Here is a tiny trained network, its code and every weight. The questions are about switching its units off for an input and a class, where a switched-off unit gives its printed mean instead of its output.

import numpy as np


def w(rows, s, z=0):
    codes = np.array(rows[::2]) - 128.0
    scale = np.full(codes.shape[1], s)
    scale[-1] = z or s
    return codes * scale


def norm(h):
    return h / np.sqrt((h * h).mean(-1, keepdims=True) + 1e-5)


def f(y):
    return np.maximum(y, 0)


def log_softmax(a):
    a = a - a.max(-1, keepdims=True)
    return a - np.log(np.exp(a).sum(-1, keepdims=True))


def net(x, mask):
    res = np.array(x, float).reshape(1, 8) / 4 @ E
    u = 0
    for l in range(2):
        y = f(norm(res) @ A[l][:, :-1].T + A[l][:, -1])
        res = res + np.where(mask[u : u + 13], y, B[l][:, -1]) @ B[l][:, :-1]
        u += 13
    return log_softmax(norm(res)[-1] @ U[:, :-1].T + U[:, -1])


A, B = {}, {}
E = w([
[78,160,25,171,156,159,157,250],'x0',
[69,116,108,75,168,106,164,103],'x1',
[128,128,129,130,131,127,128,128],'x2',
[162,237,78,107,170,109,109,93],'x3',
[76,138,140,178,139,86,74,120],'x4',
[134,90,77,159,129,156,126,73],'x5',
[217,59,115,121,243,76,88,163],'x6',
[94,130,91,37,105,163,32,128],'x7',
],0.011)
A[0] = w([
[133,102,129,60,112,158,53,134,76],'L0N0',
[54,113,143,190,156,92,29,122,50],'L0N1',
[111,172,220,69,143,113,96,226,58],'L0N2',
[215,94,105,23,107,217,197,153,52],'L0N3',
[132,155,191,96,129,97,153,177,68],'L0N4',
[132,61,44,188,142,198,103,45,79],'L0N5',
[110,110,96,52,90,176,28,169,4],'L0N6',
[127,102,78,128,124,128,109,191,69],'L0N7',
[178,125,162,166,81,183,63,182,63],'L0N8',
[201,131,147,150,96,155,64,176,86],'L0N9',
[85,4,177,135,95,156,130,183,1],'L0N10',
[49,77,130,43,189,96,177,121,75],'L0N11',
[151,71,118,102,173,115,79,145,44],'L0N12',
],0.014,0.0081)
B[0] = w([
[101,119,134,86,172,118,196,76,216],'L0N0',
[44,155,171,148,134,39,79,147,219],'L0N1',
[173,86,103,69,41,73,159,178,211],'L0N2',
[40,157,176,179,128,25,51,156,243],'L0N3',
[172,89,119,103,74,92,141,163,184],'L0N4',
[183,103,107,64,29,69,169,191,253],'L0N5',
[67,127,109,90,201,117,251,84,221],'L0N6',
[125,112,124,109,137,167,117,174,209],'L0N7',
[114,117,78,199,107,148,93,69,203],'L0N8',
[127,109,59,173,119,147,100,65,205],'L0N9',
[205,242,132,90,155,116,121,137,252],'L0N10',
[137,108,43,221,89,164,91,50,253],'L0N11',
[110,70,91,96,178,137,100,140,210],'L0N12',
],0.022,0.0049)
A[1] = w([
[127,106,108,140,120,104,144,75,48],'L1N0',
[153,116,136,126,121,120,194,146,110],'L1N1',
[179,103,195,252,172,89,253,154,2],'L1N2',
[109,194,140,142,86,147,163,113,162],'L1N3',
[185,59,148,131,233,143,92,168,63],'L1N4',
[123,179,91,62,123,123,100,120,148],'L1N5',
[188,223,82,82,188,106,100,107,32],'L1N6',
[84,149,61,126,153,197,136,205,47],'L1N7',
[46,162,182,100,45,232,152,135,68],'L1N8',
[154,130,89,167,107,160,107,96,89],'L1N9',
[173,77,226,75,129,137,90,29,83],'L1N10',
[92,156,165,148,151,82,113,150,83],'L1N11',
[111,124,123,172,142,175,162,209,36],'L1N12',
],0.018,0.0038)
B[1] = w([
[140,130,143,185,94,187,147,149,220],'L1N0',
[187,118,163,142,145,135,130,130,197],'L1N1',
[51,159,104,70,184,131,255,76,223],'L1N2',
[159,115,52,107,189,99,74,138,255],'L1N3',
[182,64,136,99,152,92,49,33,184],'L1N4',
[201,150,167,189,160,137,203,128,236],'L1N5',
[186,229,101,131,158,155,123,162,202],'L1N6',
[88,121,242,113,47,198,123,116,226],'L1N7',
[178,21,118,98,188,94,51,60,208],'L1N8',
[99,166,80,118,120,167,126,111,203],'L1N9',
[39,130,189,101,69,213,111,244,207],'L1N10',
[135,145,175,176,162,108,104,128,218],'L1N11',
[102,126,189,121,98,172,82,196,178],'L1N12',
],0.021,0.0073)
U = w([
[78,131,137,77,234,151,238,68,153],'0',
[100,121,239,102,101,216,80,191,125],'1',
[213,49,101,89,211,110,37,63,117],'2',
[223,232,130,127,190,146,112,153,252],'3',
[72,167,158,192,157,4,81,140,79],'4',
[110,146,23,180,88,176,117,79,104],'5',
[219,79,112,83,55,54,195,184,59],'6',
],0.014,0.0039)

Each question gives the input, the list of numbers given to net, and the class t.
The units are the neurons (one row each of A and B). Each row of codes is followed by its name. A weight is (code - 128) times the scale printed after its matrix; where a second scale follows, it is the last column's (A, B and U).
mask holds one flag per neuron, layer by layer. A switched-off neuron (its flag False) gives its mean, the last column of its row in B, instead of its output. The means were averaged over made-up inputs and are rounded, as every weight is.
A unit's drop is (log p(t) with every unit on - log p(t) with that unit switched off) / (log p(t) with every unit on - log p(t) with every unit switched off).
The circuit of an input: a set's keep is (log p(t) with only the set's units on - log p(t) with every unit switched off) / (log p(t) with every unit on - log p(t) with every unit switched off). Starting from the 12 units with the biggest drops (on a tie, the unit counted first), units are removed one at a time, each time the one whose removal leaves the highest keep (on an exact tie, the one counted first), for as long as the keep stays at least 0.8.
circuit, biggest first: the units of the circuit, biggest drop first
most important unit: the unit with the biggest drop
k most important neurons: the k neurons with the biggest drops, biggest first
k most important neurons of layer l: the k neurons of layer l with the biggest drops, biggest first
input [-7,-2,-6,-3,2,8,6,2], class 6: most important unit : L0N5
input [1,4,1,2,7,7,-7,5], class 2: circuit, biggest first : (L1N8, L0N3)
input [-2,-6,-2,-7,-8,3,-1,8], class 0: 2 most important neurons : (L0N6, L0N0)
input [-5,2,2,0,5,-4,1,4], class 1: 3 most important neurons : (L1N10, L0N0, L0N3)
input [-4,0,-4,3,-6,-7,-8,0], class 2: 2 most important neurons : (L1N8, L0N5)
input [3,1,3,-2,4,5,0,-1], class 6: 2 most important neurons : (L0N5, L0N3)
input [-7,-3,-4,-3,-4,8,-3,-5], class 6: 3 most important neurons : (L0N5, L1N7, L0N12)
input [5,-3,-2,-8,-2,-4,6,-5], class 3: 3 most important neurons : (L0N10, L1N6, L1N8)
input [2,-1,3,7,6,4,-7,3], class 2: 2 most important neurons of layer 0 : (L0N10, L0N3)
input [-6,-3,-4,5,-2,-7,1,5], class 6: 2 most important neurons of layer 0 : (L0N2, L0N10)
input [7,2,8,-1,2,7,-4,2], class 1: 2 most important neurons of layer 1 : (L1N7, L1N12)
input [-7,-5,5,6,-8,-7,-6,-3], class 4: 3 most important neurons of layer 0 : (L0N3, L0N10, L0N5)
input [4,2,-8,5,-1,-6,-6,7], class 0: 2 most important neurons of layer 0 : (L0N6, L0N10)
input [6,-5,-5,5,-6,-4,-6,-4], class 1: 4 most important neurons : (L1N12, L1N7, L0N10, L0N0)
input [-1,-6,2,-4,-7,-4,6,7], class 0: 2 most important neurons of layer 0 : (L0N6, L0N0)
input [7,4,-1,2,2,0,-5,3], class 1: most important neuron : (L1N7)
input [1,3,3,1,-7,-6,-8,2], class 2: 2 most important neurons : (L1N8, L0N1)
input [-4,-5,-5,-7,3,0,3,-6], class 3: 2 most important neurons : (L0N10, L1N6)
input [-8,7,6,-2,-8,-3,-5,-2], class 1: 2 most important neurons of layer 1 : (L1N10, L1N0)
input [7,6,4,4,2,0,-5,-4], class 1: circuit, biggest first : (L1N7)
